Below is a small trained network, with its code and all its weights. Each question gives an input and a class and asks what happens when units are switched off, that is, made to give their printed mean instead of their output.

import numpy as np


def w(rows, s, z=0):
    codes = np.array(rows[::2]) - 128.0
    scale = np.full(codes.shape[1], s)
    scale[-1] = z or s
    return codes * scale


def f(y):
    return np.maximum(y, 0)


def log_softmax(a):
    a = a - a.max(-1, keepdims=True)
    return a - np.log(np.exp(a).sum(-1, keepdims=True))


def net(x, mask):
    res = np.array(x, float).reshape(1, 8) / 4 @ E
    y = f(res @ A[0][:, :-1].T + A[0][:, -1])
    res = res + np.where(mask, y, B[0][:, -1]) @ B[0][:, :-1]
    return log_softmax(res[-1] @ U[:, :-1].T + U[:, -1])


A, B = {}, {}
E = w([
[224,122,58,212],'x0',
[191,166,46,55],'x1',
[122,228,92,143],'x2',
[106,205,73,129],'x3',
[205,112,100,60],'x4',
[159,180,73,131],'x5',
[255,231,231,140],'x6',
[101,189,167,15],'x7',
],0.0091)
A[0] = w([
[161,100,5,193,127],'neuron 1',
[132,125,201,224,108],'neuron 2',
[46,159,6,92,253],'neuron 3',
[254,121,146,81,161],'neuron 4',
[208,124,247,134,106],'neuron 5',
[173,149,92,252,193],'neuron 6',
[154,189,224,128,200],'neuron 7',
[83,8,124,79,154],'neuron 8',
],0.0091,0.004)
B[0] = w([
[163,15,50,196,215],'neuron 1',
[97,118,200,150,193],'neuron 2',
[44,103,76,124,249],'neuron 3',
[232,100,80,55,236],'neuron 4',
[124,214,148,90,232],'neuron 5',
[118,145,44,161,218],'neuron 6',
[125,255,147,177,243],'neuron 7',
[111,22,250,54,235],'neuron 8',
],0.0092,0.011)
U = w([
[179,73,45,237,98],'0',
[232,226,99,47,143],'1',
[65,134,115,62,75],'2',
[155,43,246,90,55],'3',
[115,229,176,182,92],'4',
[76,182,109,110,253],'5',
],0.012,0.0045)

Each question gives the input, the list of numbers given to net, and the class t.
The units are the neurons (one row each of A and B). Each row of codes is followed by its name. A weight is (code - 128) times the scale printed after its matrix; where a second scale follows, it is the last column's (A, B and U).
mask holds one flag per neuron, in row order. A switched-off neuron (its flag False) gives its mean, the last column of its row in B, instead of its output. The means were averaged over made-up inputs and are rounded, as every weight is.
A unit's drop is (log p(t) with every unit on - log p(t) with that unit switched off) / (log p(t) with every unit on - log p(t) with every unit switched off).
The circuit of an input: a set's keep is (log p(t) with only the set's units on - log p(t) with every unit switched off) / (log p(t) with every unit on - log p(t) with every unit switched off). Starting from all 8 units, units are removed one at a time, each time the one whose removal leaves the highest keep (on an exact tie, the one counted first), for as long as the keep stays at least 0.8.
units of the circuit, in order: the units of the circuit, biggest drop first
k most important neurons: the k neurons with the biggest drops, biggest first
drop when u is switched off: that unit's drop, to one decimal
input [-3,7,8,1,-6,2,-2,-3], class 0: units of the circuit, in order => [neuron 1; neuron 5]
input [7,-8,-3,-7,2,-4,7,3], class 1: 3 most important neurons => [neuron 4; neuron 5; neuron 3]
input [-3,-6,3,-3,2,-4,8,1], class 4: units of the circuit, in order => [neuron 7]
input [-8,-6,-7,4,5,-1,5,-1], class 4: 2 most important neurons => [neuron 7; neuron 5]
input [-2,-4,8,-4,-4,-4,-2,4], class 4: 3 most important neurons => [neuron 4; neuron 8; neuron 1]
input [-1,4,5,-4,-4,3,1,-1], class 0: 3 most important neurons => [neuron 5; neuron 8; neuron 7]
input [-4,-5,-2,7,-1,3,2,2], class 4: units of the circuit, in order => [neuron 4; neuron 7; neuron 3]
input [-6,-8,8,-3,4,5,-1,4], class 4: 2 most important neurons => [neuron 4; neuron 7]
input [4,-7,-6,-2,-4,7,1,8], class 4: 2 most important neurons => [neuron 8; neuron 4]
input [1,5,-1,1,2,-7,0,1], class 3: 2 most important neurons => [neuron 7; neuron 5]
input [4,-6,-5,2,5,6,-7,5], class 3: 2 most important neurons => [neuron 8; neuron 6]
input [-6,0,-5,-2,0,8,-7,-3], class 3: drop when neuron 8 is switched off => 1.1
input [1,-7,8,-5,0,-6,-2,7], class 4: drop when neuron 7 is switched off => 0.2
input [0,7,8,-1,2,-5,-3,-2], class 0: drop when neuron 3 is switched off => 0.0
input [-2,0,-5,2,7,1,-1,0], class 3: drop when neuron 8 is switched off => 0.1
input [2,7,8,6,5,2,-7,4], class 0: units of the circuit, in order => [neuron 1]
